Below are the code and all the weights of a small trained network. Each question names an input and a class and asks about switching units off, where a switched-off unit gives its printed mean instead of its output.

import numpy as np


def w(rows, s, z=0):
    codes = np.array(rows[::2]) - 128.0
    scale = np.full(codes.shape[1], s)
    scale[-1] = z or s
    return codes * scale


def f(y):
    return y / 2 * (1 + np.tanh(0.7978845608 * (y + 0.044715 * y**3)))


def log_softmax(a):
    a = a - a.max(-1, keepdims=True)
    return a - np.log(np.exp(a).sum(-1, keepdims=True))


def net(x, mask):
    res = np.array(x, float).reshape(1, 6) / 4 @ E
    y = f(res @ A[0][:, :-1].T + A[0][:, -1])
    res = res + np.where(mask, y, B[0][:, -1]) @ B[0][:, :-1]
    return log_softmax(res[-1] @ U[:, :-1].T + U[:, -1])


A, B = {}, {}
E = w([
[110,21,160,59],'x0',
[60,195,214,70],'x1',
[168,96,236,242],'x2',
[127,143,111,243],'x3',
[108,254,91,114],'x4',
[232,244,114,90],'x5',
],0.0074)
A[0] = w([
[183,161,126,235,211],'n1',
[160,138,158,2,135],'n2',
[143,155,64,113,46],'n3',
[190,149,112,192,96],'n4',
[140,79,7,84,3],'n5',
[190,153,134,205,110],'n6',
[217,142,194,188,56],'n7',
],0.01,0.0043)
B[0] = w([
[171,180,191,196,254],'n1',
[228,177,195,63,235],'n2',
[30,146,35,105,161],'n3',
[214,152,144,254,185],'n4',
[171,134,93,251,173],'n5',
[180,125,146,207,199],'n6',
[135,25,151,147,196],'n7',
],0.0084,0.008)
U = w([
[84,181,230,189,37],'0',
[190,117,50,78,12],'1',
[92,15,198,2,210],'2',
[3,58,100,201,2],'3',
[184,62,245,232,206],'4',
[156,219,187,5,224],'5',
[136,243,93,172,64],'6',
],0.0069,0.007)

Each question gives the input, the list of numbers given to net, and the class t.
The units are the neurons (one row each of A and B). Each row of codes is followed by its name. A weight is (code - 128) times the scale printed after its matrix; where a second scale follows, it is the last column's (A, B and U).
mask holds one flag per neuron, in row order. A switched-off neuron (its flag False) gives its mean, the last column of its row in B, instead of its output. The means were averaged over made-up inputs and are rounded, as every weight is.
A unit's drop is (log p(t) with every unit on - log p(t) with that unit switched off) / (log p(t) with every unit on - log p(t) with every unit switched off).
The circuit of an input: a set's keep is (log p(t) with only the set's units on - log p(t) with every unit switched off) / (log p(t) with every unit on - log p(t) with every unit switched off). Starting from all 7 units, units are removed one at a time, each time the one whose removal leaves the highest keep (on an exact tie, the one counted first), for as long as the keep stays at least 0.8.
circuit, biggest first: the units of the circuit, biggest drop first
most important unit: the unit with the biggest drop
k most important neurons: the k neurons with the biggest drops, biggest first
drop when u is switched off: that unit's drop, to one decimal
input [6,-2,-6,-4,-7,3], class 5: most important unit	n2
input [3,2,6,-7,-3,-3], class 2: circuit, biggest first	n1, n4
input [4,-6,-4,-1,1,-6], class 3: 2 most important neurons	n2, n5
input [4,-4,5,-7,-2,-5], class 2: circuit, biggest first	n1, n4
input [8,-5,-6,5,-5,-8], class 3: circuit, biggest first	n2, n1
input [6,7,8,-3,2,3], class 5: circuit, biggest first	n2, n4
input [8,-2,1,-1,-4,-7], class 2: 3 most important neurons	n1, n4, n6
input [2,4,3,-1,4,-8], class 3: 2 most important neurons	n2, n1
input [3,-6,0,-3,7,-8], class 3: 3 most important neurons	n2, n1, n5
input [6,6,7,-3,-3,-3], class 2: 4 most important neurons	n1, n4, n6, n5
input [-2,1,5,-6,-6,-6], class 2: 2 most important neurons	n1, n4
input [5,1,-6,-7,1,-6], class 5: 3 most important neurons	n2, n7, n5
input [7,5,6,5,0,-8], class 3: drop when n2 is switched off	0.4
input [8,-4,2,-8,0,4], class 5: most important unit	n2
input [0,0,-2,1,5,-6], class 3: drop when n1 is switched off	0.2
input [2,-6,5,-8,3,-3], class 2: drop when n1 is switched off	0.3
input [-1,0,4,6,8,6], class 4: drop when n7 is switched off	0.1
